Below are the code and all the weights of a small trained network. Each question names an input and a class and asks about switching units off, where a switched-off unit gives its printed mean instead of its output.

import numpy as np


def w(rows, s, z=0):
    codes = np.array(rows[::2]) - 128.0
    scale = np.full(codes.shape[1], s)
    scale[-1] = z or s
    return codes * scale


def norm(h):
    return h / np.sqrt((h * h).mean(-1, keepdims=True) + 1e-5)


def f(y):
    return y / 2 * (1 + np.tanh(0.7978845608 * (y + 0.044715 * y**3)))


def log_softmax(a):
    a = a - a.max(-1, keepdims=True)
    return a - np.log(np.exp(a).sum(-1, keepdims=True))


def net(x, mask):
    res = np.array(x, float).reshape(1, 4) / 4 @ E
    u = 0
    for l in range(2):
        y = f(norm(res) @ A[l][:, :-1].T + A[l][:, -1])
        res = res + np.where(mask[u : u + 8], y, B[l][:, -1]) @ B[l][:, :-1]
        u += 8
    return log_softmax(norm(res)[-1] @ U[:, :-1].T + U[:, -1])


A, B = {}, {}
E = w([
[112,52,94,85,162,81],'x0',
[119,117,169,115,253,243],'x1',
[187,127,39,65,67,214],'x2',
[236,56,136,224,139,119],'x3',
],0.005)
A[0] = w([
[133,222,193,227,53,228,155],'0.n0',
[92,54,113,121,126,97,143],'0.n1',
[106,131,40,131,73,113,170],'0.n2',
[206,108,130,46,241,106,160],'0.n3',
[247,68,129,213,160,119,54],'0.n4',
[143,118,226,165,167,45,66],'0.n5',
[149,190,210,183,53,179,1],'0.n6',
[76,1,52,122,134,86,75],'0.n7',
],0.0073,0.0034)
B[0] = w([
[43,38,90,135,164,127,253],'0.n0',
[108,137,106,225,142,129,165],'0.n1',
[166,125,199,182,195,154,193],'0.n2',
[70,58,132,181,145,152,206],'0.n3',
[161,82,72,47,223,25,231],'0.n4',
[127,181,186,190,130,174,199],'0.n5',
[24,39,33,196,66,58,159],'0.n6',
[1,107,86,169,61,159,189],'0.n7',
],0.0073,0.0043)
A[1] = w([
[159,152,222,151,137,143,165],'1.n0',
[146,102,89,178,230,97,252],'1.n1',
[203,70,61,78,109,199,94],'1.n2',
[150,79,9,76,29,193,51],'1.n3',
[73,55,112,136,149,84,17],'1.n4',
[156,144,106,155,2,3,146],'1.n5',
[37,94,94,133,151,139,190],'1.n6',
[51,206,113,39,118,133,98],'1.n7',
],0.0075,0.0022)
B[1] = w([
[157,151,129,77,37,118,140],'1.n0',
[94,184,100,70,89,126,250],'1.n1',
[87,234,233,149,147,67,162],'1.n2',
[76,114,164,203,103,102,173],'1.n3',
[141,155,147,150,36,160,201],'1.n4',
[115,103,130,51,217,249,193],'1.n5',
[215,128,100,137,66,145,254],'1.n6',
[162,70,78,158,176,1,164],'1.n7',
],0.0087,0.0064)
U = w([
[31,45,58,175,61,161,167],'0',
[117,95,63,84,173,24,172],'1',
[65,196,232,186,123,106,146],'2',
[94,100,130,64,161,253,171],'3',
[147,175,87,105,44,158,163],'4',
[193,110,151,134,95,135,2],'5',
[214,112,158,115,80,137,22],'6',
],0.014,0.0063)

Each question gives the input, the list of numbers given to net, and the class t.
The units are the neurons (one row each of A and B). Each row of codes is followed by its name. A weight is (code - 128) times the scale printed after its matrix; where a second scale follows, it is the last column's (A, B and U).
mask holds one flag per neuron, layer by layer. A switched-off neuron (its flag False) gives its mean, the last column of its row in B, instead of its output. The means were averaged over made-up inputs and are rounded, as every weight is.
A unit's drop is (log p(t) with every unit on - log p(t) with that unit switched off) / (log p(t) with every unit on - log p(t) with every unit switched off).
The circuit of an input: a set's keep is (log p(t) with only the set's units on - log p(t) with every unit switched off) / (log p(t) with every unit on - log p(t) with every unit switched off). Starting from the 12 units with the biggest drops (on a tie, the unit counted first), units are removed one at a time, each time the one whose removal leaves the highest keep (on an exact tie, the one counted first), for as long as the keep stays at least 0.8.
circuit, biggest first: the units of the circuit, biggest drop first
k most important neurons: the k neurons with the biggest drops, biggest first
top k neurons in layer l: the k neurons of layer l with the biggest drops, biggest first
drop of u: that unit's drop, to one decimal
input [0,-8,-2,0], class 3: circuit, biggest first : (1.n5)
input [-4,3,-1,1], class 0: 2 most important neurons : (0.n0, 0.n6)
input [-4,-2,-3,6], class 1: 2 most important neurons : (0.n4, 0.n7)
input [5,-7,-6,-5], class 3: 2 most important neurons : (1.n5, 0.n0)
input [5,-6,7,-4], class 2: circuit, biggest first : (0.n2, 1.n2, 0.n6)
input [6,-8,0,7], class 3: circuit, biggest first : (1.n5, 0.n0)
input [6,6,2,4], class 0: 4 most important neurons : (0.n3, 1.n5, 0.n7, 0.n2)
input [3,-6,3,-4], class 3: 3 most important neurons : (1.n5, 0.n2, 0.n0)
input [-8,-5,-6,-7], class 0: 3 most important neurons : (0.n6, 0.n0, 0.n4)
input [4,-4,5,5], class 1: top 4 neurons in layer 0 : (0.n4, 0.n6, 0.n2, 0.n0)
input [2,0,3,-1], class 4: top 2 neurons in layer 0 : (0.n2, 0.n6)
input [-3,-2,5,-4], class 2: top 2 neurons in layer 1 : (1.n2, 1.n3)
input [-2,-6,-4,6], class 1: 4 most important neurons : (0.n4, 0.n7, 1.n6, 1.n4)
input [-5,1,6,-7], class 1: circuit, biggest first : (1.n7)
input [-3,6,5,-6], class 1: top 3 neurons in layer 1 : (1.n7, 1.n5, 1.n4)
input [-8,-6,6,-4], class 0: 3 most important neurons : (0.n0, 1.n3, 0.n6)
input [-8,5,8,-7], class 0: 3 most important neurons : (0.n0, 0.n4, 1.n3)
input [-2,-6,0,-5], class 3: 3 most important neurons : (1.n5, 0.n2, 0.n4)
input [3,1,6,-6], class 1: 2 most important neurons : (1.n7, 1.n4)
input [1,-7,-1,-2], class 3: circuit, biggest first : (1.n5)
input [6,5,4,2], class 0: 3 most important neurons : (0.n3, 1.n5, 0.n7)
input [4,-6,4,-1], class 3: 4 most important neurons : (1.n5, 0.n0, 0.n2, 0.n3)
input [-5,4,-5,2], class 0: top 3 neurons in layer 0 : (0.n0, 0.n6, 0.n2)
input [-2,-3,7,-4], class 2: drop of 1.n6 : 0.0
input [0,0,-3,-4], class 1: drop of 0.n2 : 0.1
input [3,1,-4,6], class 1: drop of 0.n4 : 4.3
